Below is a small trained network, with its code and all its weights. Each question gives an input and a class and asks what happens when units are switched off, that is, made to give their printed mean instead of their output.

import numpy as np


def w(rows, s, z=0):
    codes = np.array(rows[::2]) - 128.0
    scale = np.full(codes.shape[1], s)
    scale[-1] = z or s
    return codes * scale


def norm(h):
    return h / np.sqrt((h * h).mean(-1, keepdims=True) + 1e-5)


def f(y):
    return y / 2 * (1 + np.tanh(0.7978845608 * (y + 0.044715 * y**3)))


def log_softmax(a):
    a = a - a.max(-1, keepdims=True)
    return a - np.log(np.exp(a).sum(-1, keepdims=True))


def net(x, mask):
    res = np.array(x, float).reshape(1, 8) / 4 @ E
    u = 0
    for l in range(2):
        y = f(norm(res) @ A[l][:, :-1].T + A[l][:, -1])
        res = res + np.where(mask[u : u + 16], y, B[l][:, -1]) @ B[l][:, :-1]
        u += 16
    return log_softmax(norm(res)[-1] @ U[:, :-1].T + U[:, -1])


A, B = {}, {}
E = w([
[126,121,123,121,126,125,124],'x0',
[125,129,123,131,139,139,136],'x1',
[135,131,140,136,131,117,134],'x2',
[238,172,77,57,174,116,99],'x3',
[129,125,129,128,127,123,126],'x4',
[129,125,129,127,126,122,128],'x5',
[248,79,63,228,38,142,133],'x6',
[98,202,1,141,85,53,222],'x7',
],0.0051)
A[0] = w([
[216,123,108,101,206,142,56,36],'0.n0',
[255,205,99,55,199,107,106,252],'0.n1',
[128,85,171,190,159,118,147,114],'0.n2',
[169,175,47,237,74,105,107,3],'0.n3',
[139,100,158,98,125,68,102,159],'0.n4',
[193,122,96,116,134,154,122,27],'0.n5',
[77,140,25,157,107,96,136,127],'0.n6',
[129,113,209,41,141,151,100,129],'0.n7',
[204,58,126,128,50,187,148,167],'0.n8',
[189,142,116,153,154,107,147,125],'0.n9',
[161,177,81,68,112,60,180,108],'0.n10',
[78,106,58,116,64,156,71,190],'0.n11',
[86,219,100,68,111,59,190,71],'0.n12',
[238,122,109,85,182,141,155,170],'0.n13',
[119,125,246,45,121,177,140,192],'0.n14',
[153,141,51,175,64,139,176,25],'0.n15',
],0.0072,0.0033)
B[0] = w([
[146,102,251,116,159,1,101,173],'0.n0',
[168,150,9,52,144,162,99,254],'0.n1',
[116,86,44,98,178,158,85,141],'0.n2',
[137,99,183,112,121,129,204,177],'0.n3',
[100,162,131,151,141,204,210,142],'0.n4',
[117,142,195,140,64,87,94,135],'0.n5',
[122,178,190,156,82,80,187,178],'0.n6',
[146,143,199,162,135,130,250,191],'0.n7',
[146,127,177,242,108,149,46,189],'0.n8',
[69,84,163,130,136,100,112,144],'0.n9',
[89,112,98,125,134,221,162,181],'0.n10',
[160,126,125,155,221,133,162,150],'0.n11',
[35,145,50,134,134,204,10,192],'0.n12',
[107,167,165,78,73,115,85,188],'0.n13',
[154,94,93,79,155,102,184,207],'0.n14',
[176,103,206,65,109,79,206,170],'0.n15',
],0.0056,0.0079)
A[1] = w([
[54,219,86,162,130,101,92,118],'1.n0',
[100,83,144,83,182,146,123,153],'1.n1',
[78,109,130,145,152,153,173,172],'1.n2',
[136,100,119,201,131,180,76,61],'1.n3',
[87,169,116,102,154,96,197,118],'1.n4',
[57,115,161,175,119,139,135,253],'1.n5',
[187,80,133,149,111,142,134,103],'1.n6',
[162,149,89,146,131,93,57,187],'1.n7',
[171,98,142,147,123,137,48,66],'1.n8',
[114,68,188,144,123,137,192,213],'1.n9',
[144,132,70,144,10,108,138,127],'1.n10',
[99,161,105,139,113,100,160,81],'1.n11',
[116,129,135,93,114,156,35,176],'1.n12',
[164,139,89,75,100,57,163,90],'1.n13',
[128,90,116,205,120,140,93,53],'1.n14',
[212,146,143,94,115,154,148,143],'1.n15',
],0.011,0.0031)
B[1] = w([
[100,105,121,134,171,67,83,200],'1.n0',
[196,175,115,168,87,122,213,199],'1.n1',
[152,156,189,174,73,84,90,199],'1.n2',
[153,119,140,71,196,184,112,163],'1.n3',
[139,68,120,126,102,151,71,218],'1.n4',
[139,105,173,178,174,111,180,210],'1.n5',
[53,143,96,70,186,132,93,179],'1.n6',
[86,134,122,139,36,102,158,171],'1.n7',
[87,121,154,164,59,137,59,176],'1.n8',
[85,118,2,135,63,144,137,255],'1.n9',
[178,160,147,103,184,124,184,192],'1.n10',
[115,132,170,102,135,110,69,150],'1.n11',
[140,123,117,181,77,97,163,188],'1.n12',
[175,121,168,132,208,231,166,184],'1.n13',
[127,83,94,62,186,187,160,158],'1.n14',
[138,176,201,110,180,101,78,208],'1.n15',
],0.0081,0.0068)
U = w([
[125,99,112,182,86,117,226,193],'0',
[198,178,162,59,177,145,152,254],'1',
[46,111,154,185,150,48,78,31],'2',
[74,166,34,63,136,126,69,38],'3',
[98,37,114,143,154,213,88,99],'4',
[155,127,189,112,76,128,7,48],'5',
],0.02,0.0016)

Each question gives the input, the list of numbers given to net, and the class t.
The units are the neurons (one row each of A and B). Each row of codes is followed by its name. A weight is (code - 128) times the scale printed after its matrix; where a second scale follows, it is the last column's (A, B and U).
mask holds one flag per neuron, layer by layer. A switched-off neuron (its flag False) gives its mean, the last column of its row in B, instead of its output. The means were averaged over made-up inputs and are rounded, as every weight is.
A unit's drop is (log p(t) with every unit on - log p(t) with that unit switched off) / (log p(t) with every unit on - log p(t) with every unit switched off).
The circuit of an input: a set's keep is (log p(t) with only the set's units on - log p(t) with every unit switched off) / (log p(t) with every unit on - log p(t) with every unit switched off). Starting from the 12 units with the biggest drops (on a tie, the unit counted first), units are removed one at a time, each time the one whose removal leaves the highest keep (on an exact tie, the one counted first), for as long as the keep stays at least 0.8.
circuit, biggest first: the units of the circuit, biggest drop first
k most important neurons: the k neurons with the biggest drops, biggest first
top k neurons in layer l: the k neurons of layer l with the biggest drops, biggest first
drop of u: that unit's drop, to one decimal
input [8,8,4,1,-5,3,5,3], class 1: circuit, biggest first => [1.n10]
input [-2,5,5,-1,2,7,0,-7], class 0: circuit, biggest first => [1.n9 1.n1]
input [5,-6,1,8,-1,-1,7,0], class 5: circuit, biggest first => [0.n8 1.n8]
input [6,-4,5,-8,-8,5,1,-2], class 4: 2 most important neurons => [1.n3 0.n15]
input [2,6,5,-7,8,4,1,-1], class 4: top 2 neurons in layer 1 => [1.n3 1.n14]
input [-5,-5,3,5,8,-3,1,7], class 1: top 4 neurons in layer 0 => [0.n15 0.n3 0.n6 0.n2]
input [8,-6,-3,7,-4,0,-5,1], class 3: top 2 neurons in layer 0 => [0.n12 0.n15]
input [3,-5,6,-2,7,-2,1,-7], class 4: top 4 neurons in layer 0 => [0.n8 0.n15 0.n3 0.n6]
input [-5,-1,3,7,-4,5,-1,1], class 3: top 2 neurons in layer 0 => [0.n1 0.n15]
input [-2,4,5,-6,-2,4,3,0], class 4: top 2 neurons in layer 0 => [0.n7 0.n2]
input [7,-7,1,5,4,-6,1,-4], class 5: top 2 neurons in layer 1 => [1.n8 1.n10]
input [7,3,1,8,-3,2,-1,1], class 3: 3 most important neurons => [0.n1 0.n15 0.n3]
input [1,8,7,-4,5,2,0,7], class 2: top 3 neurons in layer 0 => [0.n12 0.n7 0.n14]
input [8,2,-7,-2,4,1,-5,5], class 2: drop of 0.n1 => 0.2
input [-4,2,-5,-2,-1,-4,-1,7], class 2: drop of 0.n12 => 0.8
input [1,6,-4,-2,-3,-3,-5,4], class 2: most important neuron => [0.n1]
input [-1,8,-6,-6,4,2,-7,-1], class 0: drop of 1.n1 => 0.1
